Below are the code and all the weights of a small trained network. Each question names an input and a target symbol and asks about switching units off, where a switched-off unit gives its printed mean instead of its output.

import numpy as np


def w(rows, s, z=0):
    codes = np.array(rows[::2]) - 128.0
    scale = np.full(codes.shape[1], s)
    scale[-1] = z or s
    return codes * scale


def norm(h):
    return h / np.sqrt((h * h).mean(-1, keepdims=True) + 1e-5)


def f(y):
    return np.maximum(y, 0)


def softmax(a):
    e = np.exp(a - a.max(-1, keepdims=True))
    return e / e.sum(-1, keepdims=True)


def log_softmax(a):
    a = a - a.max(-1, keepdims=True)
    return a - np.log(np.exp(a).sum(-1, keepdims=True))


def net(x, mask):
    ids = ['ΔΞΠαβηλμστφ'.index(c) for c in x.split()]
    T = len(ids)
    res = E[ids] + P[:T]
    u = 0
    for l in range(2):
        q, k, v = (norm(res) @ M[l].T for M in (Q, K, V))
        z = softmax(np.where(np.tri(T) > 0, q @ k.T / 4**0.5, -1e9)) @ v
        res = res + np.where(mask[u], z, O[l][:, -1]) @ O[l][:, :-1]
        u += 1
        y = f(norm(res) @ A[l][:, :-1].T + A[l][:, -1])
        res = res + np.where(mask[u : u + 12], y, B[l][:, -1]) @ B[l][:, :-1]
        u += 12
    return log_softmax(norm(res)[-1] @ U[:, :-1].T + U[:, -1])


Q, K, V, O, A, B = {}, {}, {}, {}, {}, {}
E = w([
[185,49,146,84,147,141,94,116,141,66,53],'Δ',
[145,63,184,95,76,130,85,60,101,220,130],'Ξ',
[143,186,134,78,95,131,93,151,225,197,56],'Π',
[144,93,123,91,121,65,116,98,123,60,80],'α',
[200,189,131,229,107,105,104,78,187,176,10],'β',
[148,142,114,75,114,164,135,10,130,148,140],'η',
[137,100,24,211,60,74,68,182,213,157,153],'λ',
[113,105,85,205,113,185,171,165,80,117,49],'μ',
[146,71,56,78,164,105,202,150,57,53,93],'σ',
[150,130,63,136,128,164,152,172,154,16,83],'τ',
[255,162,97,92,148,64,168,134,189,156,187],'φ',
],0.016)
P = w([
[52,151,120,243,233,167,77,51,1,87,156],'0',
[144,97,85,87,171,115,82,169,97,133,100],'1',
[145,100,104,76,143,118,98,141,103,116,116],'2',
[127,100,115,84,135,134,132,119,116,114,115],'3',
[137,101,107,75,102,117,162,105,111,113,127],'4',
[130,109,114,97,85,134,205,105,119,114,122],'5',
[140,113,137,108,54,156,214,94,140,107,126],'6',
[126,114,147,103,62,124,229,101,125,102,120],'7',
],0.0085)
Q[0] = w([
[101,182,163,141,172,135,94,123,137,166,179],'L0H1',
[126,187,134,131,126,120,112,106,150,249,161],'L0H1',
[165,120,124,105,132,125,137,128,143,72,48],'L0H1',
[112,117,144,142,135,107,118,147,158,118,143],'L0H1',
],0.012)
K[0] = w([
[141,117,120,90,199,115,122,164,84,68,70],'L0H1',
[64,131,158,142,255,128,45,152,57,88,81],'L0H1',
[153,156,172,177,83,178,198,97,180,187,101],'L0H1',
[103,135,102,139,137,115,125,188,148,125,113],'L0H1',
],0.0074)
V[0] = w([
[112,41,11,152,106,180,133,98,196,87,214],'L0H1',
[164,88,95,146,216,30,70,156,158,206,152],'L0H1',
[216,103,123,190,164,36,166,140,72,68,144],'L0H1',
[255,106,136,118,159,178,231,72,123,115,196],'L0H1',
],0.0058)
O[0] = w([
[120,183,226,83,134,161,117,157,97,73,219,253],'L0H1',
[171,96,195,92,107,220,195,129,174,149,136,214],'L0H1',
[198,95,160,178,218,43,140,176,151,140,131,168],'L0H1',
[168,107,135,25,159,219,74,183,254,165,112,96],'L0H1',
],0.0083,0.005)
A[0] = w([
[43,173,91,156,82,88,184,91,112,121,138,60],'L0N1',
[124,173,122,163,80,116,121,180,148,250,169,52],'L0N2',
[99,103,19,154,123,94,45,229,189,206,115,2],'L0N3',
[135,89,139,168,86,115,174,143,155,76,145,203],'L0N4',
[103,139,106,140,83,186,106,95,157,148,186,136],'L0N5',
[131,95,150,153,146,154,82,168,102,179,63,49],'L0N6',
[146,107,101,205,134,141,138,255,61,198,108,184],'L0N7',
[122,215,188,54,158,98,154,209,180,183,91,232],'L0N8',
[119,100,145,113,128,241,188,206,99,142,122,62],'L0N9',
[166,202,156,116,133,133,172,65,86,191,155,202],'L0N10',
[53,167,112,161,149,104,135,45,150,151,108,76],'L0N11',
[77,80,199,134,30,111,85,110,94,167,57,71],'L0N12',
],0.0079,0.0019)
B[0] = w([
[202,204,158,119,145,161,130,90,84,144,182,165],'L0N1',
[126,151,170,106,109,118,158,111,68,115,121,202],'L0N2',
[161,63,182,129,214,136,109,62,112,2,148,186],'L0N3',
[113,119,203,113,108,144,200,123,82,151,97,253],'L0N4',
[95,106,141,71,97,106,105,172,110,121,77,204],'L0N5',
[171,153,131,91,77,191,114,140,159,147,106,152],'L0N6',
[115,127,155,64,148,175,164,95,202,99,125,200],'L0N7',
[191,110,85,131,115,165,171,7,68,152,150,191],'L0N8',
[183,106,162,129,127,44,35,60,143,113,172,180],'L0N9',
[160,81,73,131,148,143,68,145,165,44,129,219],'L0N10',
[134,116,95,155,114,68,105,100,132,89,165,155],'L0N11',
[135,112,67,124,125,223,187,183,77,121,177,185],'L0N12',
],0.0086,0.0059)
Q[1] = w([
[63,160,154,151,169,165,104,161,152,158,145],'L1H1',
[209,30,144,111,98,160,157,50,43,38,210],'L1H1',
[190,173,115,129,32,165,182,83,195,90,183],'L1H1',
[2,187,114,146,223,96,124,242,87,181,49],'L1H1',
],0.0069)
K[1] = w([
[145,141,177,70,98,161,151,237,102,92,117],'L1H1',
[48,221,89,196,255,120,22,170,127,146,118],'L1H1',
[131,92,102,161,154,131,63,165,105,167,167],'L1H1',
[189,134,112,32,41,141,202,156,203,117,63],'L1H1',
],0.007)
V[1] = w([
[40,78,86,97,148,137,75,102,105,159,120],'L1H1',
[99,144,123,83,190,98,130,195,99,68,140],'L1H1',
[105,254,136,181,115,124,56,156,163,98,83],'L1H1',
[169,121,148,103,133,194,82,113,150,145,107],'L1H1',
],0.0088)
O[1] = w([
[79,193,186,136,235,166,181,85,90,163,129,3],'L1H1',
[205,211,153,217,95,159,1,214,122,174,2,199],'L1H1',
[194,209,113,188,101,212,216,145,180,10,147,44],'L1H1',
[92,108,53,210,110,94,119,113,248,116,22,65],'L1H1',
],0.0087,0.0032)
A[1] = w([
[132,172,113,170,111,100,158,76,198,129,83,142],'L1N1',
[164,176,115,161,140,186,91,200,111,61,127,148],'L1N2',
[170,115,164,135,122,124,198,131,99,127,93,132],'L1N3',
[186,181,149,127,161,136,55,113,75,195,157,62],'L1N4',
[20,95,145,95,204,139,129,115,106,233,133,132],'L1N5',
[118,159,150,129,163,38,75,167,102,121,79,2],'L1N6',
[250,67,188,98,49,160,56,96,58,79,52,182],'L1N7',
[79,234,148,112,216,218,171,122,159,115,79,19],'L1N8',
[140,118,106,114,155,181,194,100,113,36,187,238],'L1N9',
[115,105,133,111,97,51,120,123,180,227,153,131],'L1N10',
[90,164,134,118,58,116,196,187,171,255,170,109],'L1N11',
[140,196,125,83,134,188,135,99,65,98,126,210],'L1N12',
],0.0089,0.0022)
B[1] = w([
[121,90,115,139,115,125,157,164,109,160,138,139],'L1N1',
[123,104,103,103,202,116,112,150,119,129,162,153],'L1N2',
[85,131,123,166,127,177,140,152,125,168,143,159],'L1N3',
[129,138,182,128,126,63,151,121,182,64,144,150],'L1N4',
[190,93,79,120,130,111,138,224,98,149,152,141],'L1N5',
[195,144,159,112,60,152,75,109,112,161,88,137],'L1N6',
[67,102,106,172,104,122,166,128,125,124,143,251],'L1N7',
[97,122,138,113,86,167,75,136,175,177,187,136],'L1N8',
[178,103,134,149,135,109,78,130,144,196,89,179],'L1N9',
[123,163,118,101,97,115,105,95,139,5,126,139],'L1N10',
[46,248,167,57,175,141,139,63,83,112,66,133],'L1N11',
[82,92,148,118,131,170,102,81,123,80,147,168],'L1N12',
],0.011,0.022)
U = w([
[153,62,101,225,166,131,64,98,111,125,147,254],'Δ',
[136,105,106,120,15,161,129,201,117,178,178,178],'Ξ',
[157,188,118,107,95,199,166,22,60,121,77,146],'Π',
[169,198,167,146,75,105,80,114,80,145,66,127],'α',
[97,143,65,230,141,112,180,130,163,154,40,81],'β',
[84,143,79,92,109,98,46,85,193,79,149,63],'η',
[72,120,220,184,157,83,183,113,123,91,161,94],'λ',
[89,161,137,175,188,180,91,106,168,201,150,33],'μ',
[139,125,110,106,200,106,136,156,81,181,106,87],'σ',
[168,209,103,165,142,178,125,198,131,47,124,86],'τ',
[254,151,135,119,112,134,182,127,208,125,143,104],'φ',
],0.008,0.0039)

Each question gives the input, a string of symbols that net reads in full, and the target symbol t.
The units are the heads (4 rows each of Q, K, V and O) and the neurons (one row each of A and B). Each row of codes is followed by its name. A weight is (code - 128) times the scale printed after its matrix; where a second scale follows, it is the last column's (O, A, B and U).
mask holds one flag per unit, layer by layer, with each layer's heads first. A switched-off unit (its flag False) gives its mean, the last column of its rows in O or B, instead of its output. The means were averaged over made-up inputs and are rounded, as every weight is.
A unit's drop is (log p(t) with every unit on - log p(t) with that unit switched off) / (log p(t) with every unit on - log p(t) with every unit switched off).
The circuit of an input: a set's keep is (log p(t) with only the set's units on - log p(t) with every unit switched off) / (log p(t) with every unit on - log p(t) with every unit switched off). Starting from the 12 units with the biggest drops (on a tie, the unit counted first), units are removed one at a time, each time the one whose removal leaves the highest keep (on an exact tie, the one counted first), for as long as the keep stays at least 0.8.
circuit, biggest first: the units of the circuit, biggest drop first
k most important neurons: the k neurons with the biggest drops, biggest first
k most important neurons of layer l: the k neurons of layer l with the biggest drops, biggest first
drop of u: that unit's drop, to one decimal
input β α μ λ β, target φ: 2 most important neurons of layer 1 -> (L1N7, L1N12)
input Δ Π λ Π Δ, target β: most important neuron -> (L0N6)
input μ μ η λ Δ η Ξ σ, target Δ: 3 most important neurons -> (L1N9, L0N9, L0N4)
input Ξ λ Π α Ξ α τ, target σ: 3 most important neurons -> (L1N5, L1N7, L0N12)
input σ λ η λ Ξ α Ξ β, target α: circuit, biggest first -> (L1H1, L1N6)
input Ξ λ Δ Ξ α λ, target σ: 3 most important neurons -> (L1N5, L1N7, L0N12)
input μ λ λ φ Δ η α σ, target Δ: 3 most important neurons -> (L1N9, L0N8, L0N9)
input φ σ α α Ξ λ α φ, target η: circuit, biggest first -> (L1H1, L1N10)
input μ Π Δ σ λ α τ η, target Δ: circuit, biggest first -> (L1N9, L0N10)
input α τ Ξ λ Ξ η, target η: 2 most important neurons of layer 1 -> (L1N4, L1N3)
input α Ξ α λ μ, target λ: 2 most important neurons of layer 1 -> (L1N4, L1N7)
input α λ Π, target Δ: 2 most important neurons of layer 0 -> (L0N3, L0N8)
input β σ Ξ σ λ λ η, target φ: 2 most important neurons -> (L1N7, L1N9)
input φ η Δ, target η: 2 most important neurons of layer 1 -> (L1N10, L1N9)
input φ η μ α, target η: circuit, biggest first -> (L0H1, L1H1, L1N10)
input α η α, target η: circuit, biggest first -> (L0H1)
input α Π φ, target λ: 2 most important neurons of layer 1 -> (L1N4, L1N9)
input λ φ η, target η: circuit, biggest first -> (L0N4, L1N3, L0N10)
input Π λ η λ Π Ξ, target Π: circuit, biggest first -> (L0H1, L1H1)
input Δ α α α φ Δ, target φ: circuit, biggest first -> (L0H1)
input α λ α α Π, target Δ: 4 most important neurons of layer 0 -> (L0N8, L0N3, L0N4, L0N5)
input α Δ α σ Ξ λ λ Δ, target λ: 3 most important neurons -> (L1N4, L1N7, L0N9)
input Ξ σ Δ Ξ, target σ: 3 most important neurons of layer 1 -> (L1N5, L1N7, L1N11)
input φ λ μ Ξ Δ λ λ, target η: 2 most important neurons -> (L1N10, L0N8)
input σ α α Δ, target α: 2 most important neurons -> (L1N6, L0N10)
input α λ λ φ, target λ: 2 most important neurons -> (L1N4, L1N5)
input σ φ α λ α β, target α: circuit, biggest first -> (L1H1)
input Ξ Δ Ξ Δ, target σ: 2 most important neurons -> (L1N5, L1N7)
input φ Δ η Ξ λ, target η: 2 most important neurons -> (L0N8, L1N10)
input β λ Π α Δ, target Π: drop of L1N7 -> 0.3
